Each row has a name. Each piece below is followed by the name of the row it came from, unless a question asks for something else. Each question is about the rows just above it.

Columns, left to right: R G Y P
[139  88 108  94] : kirat
[ 89 108  94 110] : pef
[168  92  94  95] : fodob
Which row holds [ 94 108  88] read backwards? : kirat
[139  88] with +1 step of 1 on every entry: : [140  89]

Columns, left to right: W U S F K
[133 129 134 123 133]  dez
[131 133 138 125 130]  tagig
[131 135 140 140 130]  Vut
[115 157 132 141 104]  vof
[131 135 140 126 130]  fekat
[128 144 145 130 125]  napos
[124 111 101 143 104]  Mef
[133 130 138 122 135]  tabi
[131 135 139 126 131]  zise
[127 116 115 133 120]  domu
[135 131 134 138 113]  bil
Where do [131 135 140 140 130] appear? : Vut
Which column holds this, read top down? [129 133 135 157 135 144 111 130] : U
Shift each entry of [131 135 140 140] by +1 times 1: : [132 136 141 141]
[133 130 138 122] with -1 step of 1 on every entry: : [132 129 137 121]
[138 134 131] is which row, read backwards? : bil

Columns, left to right: E J M A B
[144 134 153 105 106] : pizon
[146 134 138  90 100] : niza
[144 138 153 105 106] : dori
Shift each entry of [153] by +1 times 1: : [154]
[105 153 134 144] is which row, read backwards? : pizon
[134 146] is which row, read backwards? : niza

Columns, left to right: L C N Z
[121 130 119 126] -> tatuk
[152 130 126 119] -> Dabub
[152 130 119 126] -> nira
[130 125 125 165] -> doded
[128 114 115 126] -> vubob
asked: [121 130 119 126] : tatuk
Put [126 121 130 119] back in order: which row is it? : tatuk

Columns, left to right: Q H V D T
[132 124 132 138 114] : Kuvo
[123 128 137 108 119] : Migin
[154 130 120 169 109] : kod
[128 119 108 137 124] : Molep
[153 128 129 157 127] : Kofor
[129 128 153 157 131] : dosir
Which row holds [157 129 128 153] read backwards? : Kofor
[130 120 169] with +1 step of 1 on every entry: : [131 121 170]
[129] with -1 step of 1 on every entry: : [128]
[108 119 123 128 137] is which row reordered? : Migin
Which row holds these entries in another order? [109 120 169 130 154] : kod

Columns, left to right: vobik savir pamol tuf visep kor rotaz
[106 132 121 130 130 113 138] = lofud
[130 130 120 113 132 138 106] = Sadet
[130 106 130 137 132 113 121] = Dit
[120 143 132 137 132 116  97] = Pobo
[117 137 135 135 143 115  96] = Rame
[106 133 135 135 151 113  91] = dazod
[106 130 113 132 122 138 130] = ganak
asked: [117 137 135 135 143 115  96] : Rame
Which row holds these entries in another order? [130 121 106 132 113 130 137] : Dit
Put [113 138 106 132 121 130 130] back in order: which row is it? : lofud
Which column holds [137 133] top down? : savir
Which row holds these entries in another order? [106 113 121 130 130 132 138] : lofud

Columns, left to right: Fupon sepu Nuz gupa
[117 146 132  97] : Saz
[128 129 128 122] : Rula
[113 158 126 153] : kaso
[147 132  98 142] : meb
[135 111 126 147] : gev
[119 143 126 129] : talop
[121 138 125 136] : luzim
[124 138 130 111] : sim
[122 147 132  96] : Fifez
[117 146 125 134] : Ripi
[128 129 128 127] : gug
[113 158 127 114] : tev
[147 122  96 132] is which row reordered? : Fifez
Which row holds this, read backwards? [125 146] : Ripi
Move every entry of [111] by -1 step of 1. : [110]
Which row holds this, read backwards? [ 96 132 147] : Fifez
Move every entry of [135 111] by -1 step of 1. : [134 110]

Columns, left to right: Lif telu volav baf lifoz rek Rar kiga vom vulaz
[120 113 121 125 114  99  91 132  93 124] : zimal
[148 122 132 135 134 130 144 149 106 108] : fafop
[ 93 121  91  99 124 132 121 125 113 114] : Fomo
Which row holds this, read backwards? [ 99 114 125 121 113 120] : zimal
[121 121 125  91 113  93 124 114 132  99] is which row reordered? : Fomo
[124 120 113 121 125 114  99  91 132  93] is which row reordered? : zimal
Which column holds this, read top down? [132 149] : kiga

Columns, left to right: dabo dafen Bug Nifu gubo Fasud dol
[158 125 115 104 128 141  95] : dase
[129 150 148 149 155 111 152] : vatuf
[126 148 147 150 152 116 152] : Kulol
[144 120 112 107 111 161  97] : miv
[157 156 118 109 103 150 109] : Bekud
[149 118 109 103 113 154  91] : venuz
[117 124 124 125 120 122 125] : kono
[109 103 155 118 149 109 157] : zatin
[109 103 118 149 156 109 157] : zeg
Which column holds this, read top down? [141 111 116 161] : Fasud
Put [103 109 109 118 149 156 157] back in order: which row is it? : zeg
Put [157 109 156 149 118 103 109] back in order: which row is it? : zeg
Which column holds this, read top down? [125 150 148 120 156 118 124] : dafen
[103 109 118 149] is which row, read backwards? : venuz
[109 156 149] is which row, read backwards? : zeg

Columns, left to right: Gil vuro dokul sizi
[129 141 103 132] -> sove
[113 143 133 126] -> Rupa
[141 129 103 131] -> Seg
[121 139 112 126] -> pilud
[123 144 118 132] -> suge
[114 148 125 128] -> Lup
Move every entry of [125] by +1 step of 1. : [126]
Which column holds [103 133] top down? : dokul
Put [103 129 132 141] back in order: which row is it? : sove

Columns, left to right: tula bip penu keliv samul riget lavem Dagu
[ 96 150 115 148 103 149 115 151] = leg
[151 148  95 150 149 115 103 115] = dofoz
[ 96 150 115 148 147 149 115 151] = kado
[114 151  95 150 115 147 100 150] = dor
[ 96 150 115 148 103 149 115 149] = lisar
[147  96 103 148 115 102 153 114] = romis
[121 120 138 128 124 124 135 131] = ruzo
[149 150  95] is which row, read backwards? : dofoz
[ 96 114  96 147 121] is in which column, read top down? : tula
Which row holds this, read backwards? [153 102 115 148 103  96] : romis
Which row holds these entries in another order? [151 115 149 103 148 115 150  96] : leg
[114 153] is which row, read backwards? : romis

Columns, left to right: kof Nok temik nad
[116 129 121 138]  Zuto
[134 129 121  94]  duniz
[135 134 122  94]  Nazog
[117 129 122 138]  Zarup
Which column holds this, read top down? [116 134] : kof
[134 135] is in which column, read top down? : kof
Move every entry of [117 129] by -1 step of 1. : [116 128]
Shift each entry of [134 122] by +1 times 1: : [135 123]
Which row holds these entries in another order? [117 122 129 138] : Zarup
asked: [116 129 121 138] : Zuto

